Below is a small trained network, with its code and all its weights. Each question gives an input and a class and asks what happens when units are switched off, that is, made to give their printed mean instead of their output.

import numpy as np


def w(rows, s, z=0):
    codes = np.array(rows[::2]) - 128.0
    scale = np.full(codes.shape[1], s)
    scale[-1] = z or s
    return codes * scale


def f(y):
    return np.maximum(y, 0)


def log_softmax(a):
    a = a - a.max(-1, keepdims=True)
    return a - np.log(np.exp(a).sum(-1, keepdims=True))


def net(x, mask):
    res = np.array(x, float).reshape(1, 7) / 4 @ E
    y = f(res @ A[0][:, :-1].T + A[0][:, -1])
    res = res + np.where(mask, y, B[0][:, -1]) @ B[0][:, :-1]
    return log_softmax(res[-1] @ U[:, :-1].T + U[:, -1])


A, B = {}, {}
E = w([
[131,125,130,129,128,130],'x0',
[47,12,43,151,248,220],'x1',
[81,232,44,173,31,150],'x2',
[86,48,242,255,52,173],'x3',
[176,23,61,69,22,147],'x4',
[130,126,131,130,131,130],'x5',
[119,187,183,5,104,241],'x6',
],0.0071)
A[0] = w([
[141,175,201,133,90,80,37],'neuron 1',
[108,189,158,155,198,143,69],'neuron 2',
[180,68,91,81,73,117,104],'neuron 3',
[65,226,70,175,74,157,103],'neuron 4',
[149,149,41,80,183,41,30],'neuron 5',
[90,186,189,158,189,105,50],'neuron 6',
[129,221,177,148,197,116,81],'neuron 7',
[84,151,157,144,170,100,88],'neuron 8',
[146,176,48,82,185,100,86],'neuron 9',
[174,163,189,145,99,58,14],'neuron 10',
[128,152,119,146,152,129,61],'neuron 11',
[134,99,100,211,137,77,241],'neuron 12',
[105,157,101,156,110,144,214],'neuron 13',
[152,169,151,126,119,90,33],'neuron 14',
[132,113,188,104,164,70,103],'neuron 15',
[160,113,148,105,156,140,164],'neuron 16',
[7,88,108,145,145,192,66],'neuron 17',
[127,106,139,84,60,61,67],'neuron 18',
[166,118,100,179,99,47,243],'neuron 19',
[193,93,229,75,220,129,178],'neuron 20',
[87,153,98,121,88,164,140],'neuron 21',
[154,81,104,95,93,122,38],'neuron 22',
[50,94,123,140,158,140,49],'neuron 23',
[141,142,80,163,165,64,206],'neuron 24',
[160,73,179,120,153,101,196],'neuron 25',
[121,139,152,78,61,68,66],'neuron 26',
[131,163,164,112,124,220,255],'neuron 27',
[62,81,195,226,80,129,71],'neuron 28',
[43,95,62,118,192,165,3],'neuron 29',
],0.012,0.0063)
B[0] = w([
[186,173,104,145,143,118,198],'neuron 1',
[136,38,138,149,117,181,182],'neuron 2',
[108,66,94,141,123,190,206],'neuron 3',
[105,77,94,174,164,57,241],'neuron 4',
[135,147,183,83,16,99,225],'neuron 5',
[141,46,80,109,60,185,185],'neuron 6',
[127,73,106,125,104,201,205],'neuron 7',
[97,93,112,144,86,174,164],'neuron 8',
[126,105,230,138,67,74,229],'neuron 9',
[212,160,107,157,148,146,194],'neuron 10',
[129,108,122,141,118,137,139],'neuron 11',
[96,150,110,61,198,160,247],'neuron 12',
[57,103,100,115,138,73,200],'neuron 13',
[175,128,84,160,144,124,164],'neuron 14',
[103,136,86,161,129,108,175],'neuron 15',
[106,155,100,132,147,101,175],'neuron 16',
[186,200,116,153,98,133,217],'neuron 17',
[169,110,106,163,125,170,177],'neuron 18',
[101,136,164,112,197,159,246],'neuron 19',
[75,142,112,166,130,85,245],'neuron 20',
[73,138,102,142,148,89,187],'neuron 21',
[118,67,83,137,78,157,162],'neuron 22',
[220,168,108,108,114,96,174],'neuron 23',
[109,143,147,97,176,170,226],'neuron 24',
[64,165,102,176,144,82,211],'neuron 25',
[154,155,103,138,160,146,187],'neuron 26',
[109,126,166,47,236,123,239],'neuron 27',
[142,124,221,74,48,82,241],'neuron 28',
[254,178,99,174,127,130,207],'neuron 29',
],0.0089,0.011)
U = w([
[254,185,81,188,134,114,78],'0',
[121,112,248,108,27,43,116],'1',
[87,129,118,145,157,116,251],'2',
[100,23,60,156,87,201,91],'3',
[27,126,58,215,156,2,57],'4',
[92,153,124,122,169,120,208],'5',
[91,154,146,36,250,156,77],'6',
],0.008,0.013)

Each question gives the input, the list of numbers given to net, and the class t.
The units are the neurons (one row each of A and B). Each row of codes is followed by its name. A weight is (code - 128) times the scale printed after its matrix; where a second scale follows, it is the last column's (A, B and U).
mask holds one flag per neuron, in row order. A switched-off neuron (its flag False) gives its mean, the last column of its row in B, instead of its output. The means were averaged over made-up inputs and are rounded, as every weight is.
A unit's drop is (log p(t) with every unit on - log p(t) with that unit switched off) / (log p(t) with every unit on - log p(t) with every unit switched off).
The circuit of an input: a set's keep is (log p(t) with only the set's units on - log p(t) with every unit switched off) / (log p(t) with every unit on - log p(t) with every unit switched off). Starting from the 12 units with the biggest drops (on a tie, the unit counted first), units are removed one at a time, each time the one whose removal leaves the highest keep (on an exact tie, the one counted first), for as long as the keep stays at least 0.8.
circuit, biggest first: the units of the circuit, biggest drop first
unit that matters most: the unit with the biggest drop
top k neurons: the k neurons with the biggest drops, biggest first
drop of u: that unit's drop, to one decimal
input [4,-2,-3,3,6,3,5], class 3: circuit, biggest first : [neuron 3]
input [4,-5,-4,6,2,3,-8], class 6: circuit, biggest first : [neuron 12; neuron 19]
input [4,0,5,6,1,-4,-8], class 6: circuit, biggest first : [neuron 12; neuron 19]
input [-2,-7,6,7,-3,-1,4], class 0: top 3 neurons : [neuron 1; neuron 10; neuron 9]
input [6,6,3,5,4,3,1], class 0: circuit, biggest first : [neuron 17; neuron 29]
input [8,8,-5,-1,-8,1,-3], class 0: top 2 neurons : [neuron 29; neuron 23]
input [-6,6,-7,-1,-4,3,-5], class 4: top 4 neurons : [neuron 20; neuron 25; neuron 15; neuron 27]
input [0,-7,0,-2,-8,7,6], class 3: top 3 neurons : [neuron 7; neuron 6; neuron 2]
input [0,-7,1,0,-8,-7,6], class 3: circuit, biggest first : [neuron 7; neuron 6]
input [3,0,-6,4,-7,2,0], class 3: top 4 neurons : [neuron 6; neuron 7; neuron 2; neuron 8]
input [3,5,-2,4,6,6,-7], class 6: top 2 neurons : [neuron 12; neuron 19]
input [0,-7,-2,-4,8,8,7], class 3: top 3 neurons : [neuron 3; neuron 22; neuron 29]
input [-6,2,-2,-5,1,-2,-7], class 6: circuit, biggest first : [neuron 12; neuron 24]
input [-8,-6,-1,5,7,2,3], class 2: top 4 neurons : [neuron 29; neuron 17; neuron 6; neuron 7]
input [-1,-1,-7,6,5,1,-3], class 4: circuit, biggest first : [neuron 25]
input [4,-2,-7,-1,1,7,7], class 4: circuit, biggest first : [neuron 20; neuron 25]
input [-3,-8,4,-5,7,1,6], class 0: top 3 neurons : [neuron 26; neuron 18; neuron 1]
input [5,-4,-7,7,8,-4,-4], class 3: top 4 neurons : [neuron 3; neuron 22; neuron 18; neuron 9]
input [6,-5,-8,-4,-2,-4,-1], class 4: top 3 neurons : [neuron 20; neuron 25; neuron 15]
input [0,-1,-1,6,0,-6,8], class 6: unit that matters most : neuron 27
input [4,-7,1,4,6,2,-1], class 0: drop of neuron 1 : 0.1
input [8,3,3,-8,-7,-4,-3], class 1: drop of neuron 9 : 0.6
